Here is a tiny trained network, its code and every weight. The questions are about switching its units off for an input and a target symbol, where a switched-off unit gives its printed mean instead of its output.

import numpy as np


def w(rows, s, z=0):
    codes = np.array(rows[::2]) - 128.0
    scale = np.full(codes.shape[1], s)
    scale[-1] = z or s
    return codes * scale


def f(y):
    return np.maximum(y, 0)


def softmax(a):
    e = np.exp(a - a.max(-1, keepdims=True))
    return e / e.sum(-1, keepdims=True)


def log_softmax(a):
    a = a - a.max(-1, keepdims=True)
    return a - np.log(np.exp(a).sum(-1, keepdims=True))


def net(x, mask):
    ids = ['αβγδζηθμφ'.index(c) for c in x.split()]
    T = len(ids)
    res = E[ids] + P[:T]
    u = 0
    for l in range(2):
        r = res
        for j in range(3):
            rows = slice(3 * j, 3 * j + 3)
            q, k, v = (r @ M[l][rows].T for M in (Q, K, V))
            z = softmax(np.where(np.tri(T) > 0, q @ k.T / 3**0.5, -1e9)) @ v
            o = O[l][rows]
            res = res + np.where(mask[u + j], z, o[:, -1]) @ o[:, :-1]
        u += 3
        y = f(res @ A[l][:, :-1].T + A[l][:, -1])
        res = res + np.where(mask[u : u + 4], y, B[l][:, -1]) @ B[l][:, :-1]
        u += 4
    return log_softmax(res[-1] @ U[:, :-1].T + U[:, -1])


Q, K, V, O, A, B = {}, {}, {}, {}, {}, {}
E = w([
[49,98,43,200,186,98,205,132],'α',
[95,166,185,117,181,202,215,121],'β',
[105,161,129,200,151,165,66,153],'γ',
[251,100,64,156,115,117,212,77],'δ',
[80,144,120,241,145,121,160,246],'ζ',
[93,202,37,152,158,211,181,72],'η',
[119,160,111,154,177,132,102,214],'θ',
[109,140,214,237,194,131,166,157],'μ',
[130,182,146,161,188,128,61,197],'φ',
],0.015)
P = w([
[83,156,22,68,112,87,59,192],'0',
[119,125,51,96,140,135,99,206],'1',
[126,116,65,114,153,146,123,198],'2',
[137,116,73,123,168,137,143,179],'3',
[138,111,84,135,182,134,160,165],'4',
[145,111,98,145,190,124,176,148],'5',
[135,110,102,150,207,119,188,131],'6',
[132,116,111,159,220,102,202,116],'7',
[124,119,117,167,228,95,210,87],'8',
[120,122,129,176,243,82,218,65],'9',
[116,124,127,179,255,57,231,44],'10',
],0.0061)
Q[0] = w([
[117,135,143,56,191,163,134,78],'0.h1',
[157,188,100,144,160,153,153,139],'0.h1',
[160,92,159,104,129,138,119,170],'0.h1',
[145,122,101,119,205,81,188,142],'0.h2',
[102,144,185,247,180,94,138,223],'0.h2',
[115,188,143,175,180,129,120,200],'0.h2',
[226,8,121,93,44,70,164,158],'0.h3',
[152,85,179,85,111,45,92,177],'0.h3',
[62,27,184,108,56,147,50,175],'0.h3',
],0.012)
K[0] = w([
[122,98,156,74,142,140,118,108],'0.h1',
[171,111,134,94,79,112,141,100],'0.h1',
[136,186,156,119,143,141,132,139],'0.h1',
[156,131,97,133,148,143,212,118],'0.h2',
[68,113,183,150,232,87,179,88],'0.h2',
[78,105,156,136,207,166,160,86],'0.h2',
[89,137,103,93,75,185,117,238],'0.h3',
[112,164,137,129,132,140,68,231],'0.h3',
[4,178,113,184,193,156,65,184],'0.h3',
],0.014)
V[0] = w([
[221,132,166,129,84,51,202,35],'0.h1',
[146,222,87,150,84,134,159,127],'0.h1',
[170,67,72,99,107,136,79,125],'0.h1',
[196,80,182,133,61,103,103,228],'0.h2',
[124,63,88,54,41,191,94,103],'0.h2',
[79,143,107,86,51,132,169,196],'0.h2',
[84,141,127,151,80,121,94,208],'0.h3',
[171,35,150,138,24,112,56,129],'0.h3',
[38,237,119,181,196,170,179,254],'0.h3',
],0.0065)
O[0] = w([
[151,99,201,220,160,236,135,84,73],'0.h1',
[172,177,90,110,202,141,100,160,176],'0.h1',
[249,66,123,106,234,226,154,154,100],'0.h1',
[161,186,81,58,213,102,194,206,17],'0.h2',
[129,114,165,146,3,93,151,173,22],'0.h2',
[169,94,163,158,45,140,184,176,121],'0.h2',
[137,134,165,173,82,131,191,224,75],'0.h3',
[48,198,69,90,55,95,206,89,2],'0.h3',
[176,65,123,114,203,254,118,176,226],'0.h3',
],0.0067,0.0085)
A[0] = w([
[164,109,97,2,124,78,187,154,1],'0.n1',
[155,104,103,89,162,136,123,128,68],'0.n2',
[148,62,129,160,120,100,185,113,205],'0.n3',
[142,162,73,135,81,41,83,114,110],'0.n4',
],0.013,0.003)
B[0] = w([
[166,11,132,70,197,109,105,134,140],'0.n1',
[126,125,157,160,118,117,107,111,255],'0.n2',
[104,131,199,170,107,186,91,144,177],'0.n3',
[134,90,48,55,229,116,111,115,145],'0.n4',
],0.013,0.0077)
Q[1] = w([
[160,111,103,135,143,145,151,86],'1.h1',
[185,143,155,83,119,94,176,118],'1.h1',
[129,129,70,91,96,147,191,103],'1.h1',
[57,119,121,120,131,69,157,92],'1.h2',
[111,127,97,113,60,41,119,106],'1.h2',
[25,130,164,60,92,37,160,131],'1.h2',
[201,160,166,213,181,252,70,160],'1.h3',
[107,83,54,126,169,173,119,150],'1.h3',
[191,190,199,150,158,158,126,158],'1.h3',
],0.017)
K[1] = w([
[165,158,119,150,93,193,168,115],'1.h1',
[131,122,71,72,163,110,159,101],'1.h1',
[132,130,65,127,105,211,110,158],'1.h1',
[145,158,117,122,81,79,112,180],'1.h2',
[70,161,79,64,96,109,74,157],'1.h2',
[94,148,143,71,121,123,81,232],'1.h2',
[97,106,133,159,154,106,194,9],'1.h3',
[206,79,173,199,142,161,150,64],'1.h3',
[68,137,149,119,192,132,166,46],'1.h3',
],0.016)
V[1] = w([
[137,151,26,74,167,124,101,121],'1.h1',
[208,141,130,106,88,113,170,115],'1.h1',
[141,62,93,136,106,149,132,146],'1.h1',
[206,124,1,69,182,77,82,72],'1.h2',
[42,115,213,132,126,227,153,121],'1.h2',
[76,200,227,148,169,89,118,221],'1.h2',
[68,49,68,200,103,189,157,83],'1.h3',
[170,173,12,170,119,137,122,140],'1.h3',
[89,50,109,223,135,70,100,188],'1.h3',
],0.009)
O[1] = w([
[113,118,119,121,43,102,184,160,117],'1.h1',
[91,99,192,162,151,141,188,142,8],'1.h1',
[124,152,166,84,130,114,141,98,153],'1.h1',
[211,183,92,37,160,127,105,133,149],'1.h2',
[93,78,93,124,82,127,116,66,214],'1.h2',
[48,116,173,124,164,62,154,132,95],'1.h2',
[219,113,55,135,130,99,167,91,240],'1.h3',
[178,206,170,101,142,98,153,131,126],'1.h3',
[140,102,196,193,147,65,254,41,186],'1.h3',
],0.01,0.014)
A[1] = w([
[60,175,238,93,120,133,23,177,2],'1.n1',
[142,59,76,103,145,141,81,98,141],'1.n2',
[102,166,142,156,6,138,123,79,25],'1.n3',
[201,110,129,116,70,161,114,126,145],'1.n4',
],0.012,0.0077)
B[1] = w([
[155,137,212,142,84,106,65,102,131],'1.n1',
[109,143,164,119,106,133,154,154,252],'1.n2',
[22,88,171,5,147,10,147,88,130],'1.n3',
[114,126,140,157,171,112,110,152,192],'1.n4',
],0.016,0.036)
U = w([
[161,169,125,186,132,189,118,153,179],'α',
[73,255,113,111,55,96,170,109,254],'β',
[20,151,102,119,219,66,64,71,76],'γ',
[134,73,120,77,146,136,121,120,87],'δ',
[157,115,128,160,75,95,145,96,130],'ζ',
[78,200,175,156,121,130,212,179,13],'η',
[83,95,153,123,68,173,128,173,206],'θ',
[106,130,139,133,127,128,126,134,50],'μ',
[114,144,166,129,103,104,108,123,49],'φ',
],0.0058,0.0073)

Each question gives the input, a string of symbols that net reads in full, and the target symbol t.
The units are the heads (3 rows each of Q, K, V and O) and the neurons (one row each of A and B). Each row of codes is followed by its name. A weight is (code - 128) times the scale printed after its matrix; where a second scale follows, it is the last column's (O, A, B and U).
mask holds one flag per unit, layer by layer, with each layer's heads first. A switched-off unit (its flag False) gives its mean, the last column of its rows in O or B, instead of its output. The means were averaged over made-up inputs and are rounded, as every weight is.
A unit's drop is (log p(t) with every unit on - log p(t) with that unit switched off) / (log p(t) with every unit on - log p(t) with every unit switched off).
The circuit of an input: a set's keep is (log p(t) with only the set's units on - log p(t) with every unit switched off) / (log p(t) with every unit on - log p(t) with every unit switched off). Starting from the 12 units with the biggest drops (on a tie, the unit counted first), units are removed one at a time, each time the one whose removal leaves the highest keep (on an exact tie, the one counted first), for as long as the keep stays at least 0.8.
units of the circuit, in order: the units of the circuit, biggest drop first
unit that matters most: the unit with the biggest drop
k most important neurons: the k neurons with the biggest drops, biggest first
heads that matter: for each layer, one digit per head in row order, 1 if its drop is at least 0.15 and else 0, layers parted by /
input ζ η ζ μ η θ ζ η α η θ, target α: 2 most important neurons => 0.n3, 1.n4
input ζ ζ α μ γ η α γ φ α φ, target ζ: units of the circuit, in order => 1.h3, 0.n3, 1.n4
input ζ β ζ γ, target θ: unit that matters most => 1.h3
input η γ ζ ζ μ γ θ, target γ: units of the circuit, in order => 1.h2, 0.h2
input ζ δ η α φ η β α α η, target γ: units of the circuit, in order => 0.h3, 1.n3
input ζ η γ γ β β γ β θ, target θ: units of the circuit, in order => 1.h3, 1.n2, 1.h2
input ζ δ β δ, target θ: units of the circuit, in order => 0.h1, 0.n3, 1.h3, 1.h2
input α β μ δ α γ η η β, target β: 2 most important neurons => 1.n4, 0.n4
input γ γ δ μ δ ζ θ β δ, target γ: heads that matter => 101 / 010
input α θ ζ γ φ θ θ θ φ δ, target α: heads that matter => 001 / 010
input η γ μ η γ δ μ μ θ β θ, target β: 3 most important neurons => 0.n3, 0.n4, 1.n2
input φ γ β δ ζ ζ β γ α, target α: heads that matter => 111 / 010
input ζ μ θ β η θ β φ, target θ: units of the circuit, in order => 1.h3, 1.h2, 1.n2
input φ η φ η η β α β δ ζ η, target γ: 3 most important neurons => 0.n4, 1.n3, 1.n4
input γ γ μ ζ, target γ: units of the circuit, in order => 1.n2, 1.h2
input ζ η α μ θ, target γ: 2 most important neurons => 1.n2, 0.n2
input μ μ β δ ζ η η γ γ β ζ, target β: heads that matter => 111 / 001
input β α η ζ μ φ ζ η δ α β, target β: unit that matters most => 0.h1
input β η δ η μ θ β η η β, target γ: 3 most important neurons => 0.n3, 1.n3, 1.n2
input δ β γ η, target α: heads that matter => 100 / 011
input θ α γ δ α η α η ζ φ φ, target β: 2 most important neurons => 0.n3, 1.n2
input ζ ζ η δ θ η ζ, target γ: units of the circuit, in order => 0.h3, 0.n4
input φ γ θ φ θ, target δ: 4 most important neurons => 0.n1, 1.n2, 1.n4, 0.n3
input μ δ η η μ β δ, target θ: units of the circuit, in order => 0.n3, 1.h3
input α ζ ζ δ η α η μ β α, target γ: units of the circuit, in order => 0.h3, 1.h2
input η δ η η θ φ φ η β, target α: units of the circuit, in order => 0.h1, 1.h3
input θ α η β η φ η φ ζ, target α: heads that matter => 000 / 010
input ζ β γ α ζ η α η β γ, target θ: unit that matters most => 1.n2
